After every row comes roughly how far along a hidden order it lies, from 0 to 20.
[-4.92, 1.49, -0.97, 1.28, 0.63, 0.75, -0.26, -0.34, 2.61, -2.38, -2.34, 4.79, 3.00, -0.40, -1.16, 3.30] => 17
[-0.81, 0.68, -1.61, 1.64, 0.82, -2.86, -3.26, 0.66, 3.17, 0.10, 1.43, 0.65, 0.93, -0.53, -3.90, -2.67] => 0
[0.33, 0.11, 0.57, 1.58, 0.90, 2.02, 0.80, 0.93, -0.46, 0.15, 0.63, -7.72, -6.10, 0.94, -0.64, 0.73] => 15
[2.12, 1.15, -1.26, -0.31, 1.18, 0.32, -2.17, -0.17, 0.90, 1.55, 0.21, -5.29, -0.44, 1.92, 0.00, -0.34] => 4
[-0.18, 1.00, 0.15, 0.13, 0.89, -0.91, -3.19, 0.39, 1.01, 1.88, 4.00, 0.34, -1.00, -0.55, -2.55, -0.53] => 0
[-1.88, -0.69, -1.02, -0.16, -0.50, -2.28, -0.63, 1.73, -1.31, -0.74, 6.67, 2.05, -1.72, -1.83, -0.45, -2.57] => 4
[-3.70, 2.60, 0.61, 1.37, -0.26, 1.61, 0.03, 0.51, 3.19, -2.71, -1.87, 2.67, 0.30, -0.54, -2.00, 2.85] => 19
[-1.84, 1.73, 2.22, 1.86, -1.62, 0.07, 0.28, 0.38, 0.24, -1.47, -0.21, -0.86, -0.55, 0.69, -2.58, 3.78] => 20
[-3.33, 0.49, -1.49, 0.47, -0.41, -1.82, -0.76, 0.55, -0.13, 0.04, 2.42, 0.38, 1.24, -0.91, -1.58, -3.45] => 1
[-0.84, -0.82, -1.25, -0.22, -0.38, -2.76, -0.56, 1.55, -0.84, -0.10, 4.53, 3.01, -0.70, -1.76, -0.63, -3.56] => 4
[5.37, 1.02, -2.37, -0.11, 0.75, -1.13, -1.93, 0.99, -0.70, 0.62, -1.47, -4.35, -3.46, 1.56, -0.03, -0.82] => 7
[-6.15, 2.90, -1.73, 2.63, 1.28, -1.59, -1.44, 0.57, 0.89, -1.30, 5.89, 7.04, -2.41, -0.66, -2.99, -0.53] => 8
[-3.69, -0.67, -0.36, -0.97, -0.40, -1.79, 0.30, 0.43, -1.54, -0.39, 3.90, 0.73, -0.10, -1.82, 1.00, -2.01] => 3
[-5.57, 2.80, -0.70, 2.32, 1.16, -1.88, -1.19, 0.42, 1.52, -2.37, 2.35, 7.94, -1.25, -0.01, -1.99, -1.01] => 11
[-5.16, 0.03, -0.09, -0.44, -0.17, -1.54, 0.07, 0.30, -1.45, -0.69, 4.31, -0.71, -0.13, -1.90, -0.27, -1.40] => 3
[-4.67, 1.60, -0.32, 0.61, 0.59, 0.49, -0.17, 0.56, -0.08, -3.37, 1.37, 5.47, 2.73, 0.15, -0.91, 0.97] => 14
[-0.54, -0.88, 0.55, 1.28, -1.36, 1.92, 1.56, 0.88, -1.29, 1.88, -2.22, -1.87, -3.71, 0.66, -0.42, 1.89] => 19
[-1.42, 0.25, -0.74, 0.23, -1.71, 0.99, 0.01, 1.83, 1.54, -3.07, 2.95, 5.03, -2.93, 0.26, -0.54, 1.47] => 18
[-3.31, -0.35, -0.88, -0.02, 0.11, -0.98, 0.66, -0.09, -1.42, -1.83, 5.78, 8.22, -1.58, -0.49, 0.50, -1.67] => 8
[-2.53, 1.86, 1.93, 1.96, -1.76, 1.03, 0.58, 0.00, 0.34, -0.86, -0.90, -2.07, -1.56, 0.47, -1.89, 4.48] => 20
[-1.15, 0.22, -0.99, 1.30, 0.70, -1.97, -2.68, 0.68, 2.22, -0.40, 3.34, -0.63, -0.15, -0.66, -3.35, -1.69] => 0
[2.16, -0.82, 0.74, 2.07, 0.24, 2.29, 0.14, 0.86, -0.71, 1.00, -2.31, -3.39, -4.21, 0.61, -0.28, -0.45] => 17
[2.40, 0.16, -1.41, -1.08, 0.29, 0.18, -1.87, -0.23, -0.53, 1.23, 0.06, -5.64, -1.17, 2.02, 1.11, -0.62] => 5
